Below is a small trained network, with its code and all its weights. Each question gives an input and a class and asks what happens when units are switched off, that is, made to give their printed mean instead of their output.

import numpy as np


def w(rows, s, z=0):
    codes = np.array(rows[::2]) - 128.0
    scale = np.full(codes.shape[1], s)
    scale[-1] = z or s
    return codes * scale


def f(y):
    return y / 2 * (1 + np.tanh(0.7978845608 * (y + 0.044715 * y**3)))


def log_softmax(a):
    a = a - a.max(-1, keepdims=True)
    return a - np.log(np.exp(a).sum(-1, keepdims=True))


def net(x, mask):
    res = np.array(x, float).reshape(1, 7) / 4 @ E
    y = f(res @ A[0][:, :-1].T + A[0][:, -1])
    res = res + np.where(mask, y, B[0][:, -1]) @ B[0][:, :-1]
    return log_softmax(res[-1] @ U[:, :-1].T + U[:, -1])


A, B = {}, {}
E = w([
[109,149,124,121],'x0',
[111,152,124,116],'x1',
[127,128,129,131],'x2',
[119,146,120,118],'x3',
[25,56,121,85],'x4',
[133,131,129,125],'x5',
[150,130,248,89],'x6',
],0.012)
A[0] = w([
[142,143,254,92,150],'neuron 0',
[125,84,97,26,63],'neuron 1',
[68,60,118,124,78],'neuron 2',
[4,37,164,54,60],'neuron 3',
[182,196,163,200,71],'neuron 4',
[105,133,172,152,254],'neuron 5',
[140,136,231,38,52],'neuron 6',
],0.0078,0.0081)
B[0] = w([
[73,45,89,162,255],'neuron 0',
[155,154,142,158,135],'neuron 1',
[149,212,191,193,162],'neuron 2',
[180,184,206,150,229],'neuron 3',
[194,170,206,122,191],'neuron 4',
[192,127,75,72,253],'neuron 5',
[98,128,44,253,191],'neuron 6',
],0.011,0.0071)
U = w([
[228,210,233,164,16],'0',
[152,92,119,66,255],'1',
[155,91,124,79,235],'2',
[110,104,19,254,14],'3',
],0.0073,0.0085)

Each question gives the input, the list of numbers given to net, and the class t.
The units are the neurons (one row each of A and B). Each row of codes is followed by its name. A weight is (code - 128) times the scale printed after its matrix; where a second scale follows, it is the last column's (A, B and U).
mask holds one flag per neuron, in row order. A switched-off neuron (its flag False) gives its mean, the last column of its row in B, instead of its output. The means were averaged over made-up inputs and are rounded, as every weight is.
A unit's drop is (log p(t) with every unit on - log p(t) with that unit switched off) / (log p(t) with every unit on - log p(t) with every unit switched off).
The circuit of an input: a set's keep is (log p(t) with only the set's units on - log p(t) with every unit switched off) / (log p(t) with every unit on - log p(t) with every unit switched off). Starting from all 7 units, units are removed one at a time, each time the one whose removal leaves the highest keep (on an exact tie, the one counted first), for as long as the keep stays at least 0.8.
units of the circuit, in order: the units of the circuit, biggest drop first
top k neurons: the k neurons with the biggest drops, biggest first
drop of u: that unit's drop, to one decimal
input [-6,1,-1,-6,8,-8,8], class 0: units of the circuit, in order => (neuron 3)
input [7,-3,8,-1,8,8,-5], class 0: units of the circuit, in order => (neuron 3; neuron 2)
input [6,-1,1,-3,-7,-4,8], class 3: units of the circuit, in order => (neuron 0; neuron 6)
input [-8,-4,-3,2,-6,6,-8], class 1: units of the circuit, in order => (neuron 6; neuron 0)
input [1,-3,-3,-6,4,0,-2], class 0: units of the circuit, in order => (neuron 0; neuron 2)
input [-1,-1,4,-7,6,1,-1], class 0: units of the circuit, in order => (neuron 3; neuron 2)
input [0,3,4,0,-8,3,-7], class 0: top 2 neurons => (neuron 4; neuron 0)
input [4,-3,3,0,2,-7,6], class 3: top 3 neurons => (neuron 6; neuron 0; neuron 4)
input [-5,1,7,-7,-6,0,6], class 2: top 4 neurons => (neuron 0; neuron 3; neuron 2; neuron 5)
input [-2,5,1,5,-2,-4,5], class 3: top 3 neurons => (neuron 6; neuron 0; neuron 3)
input [7,1,5,5,8,3,-3], class 0: drop of neuron 2 => 0.1
input [0,8,-2,-1,6,-5,8], class 3: drop of neuron 6 => 0.9
input [4,8,-7,-4,-5,2,8], class 3: drop of neuron 6 => 0.5
input [-6,-6,1,-6,7,-2,2], class 0: drop of neuron 2 => 0.2
input [-4,-4,6,1,8,-4,3], class 0: units of the circuit, in order => (neuron 3)
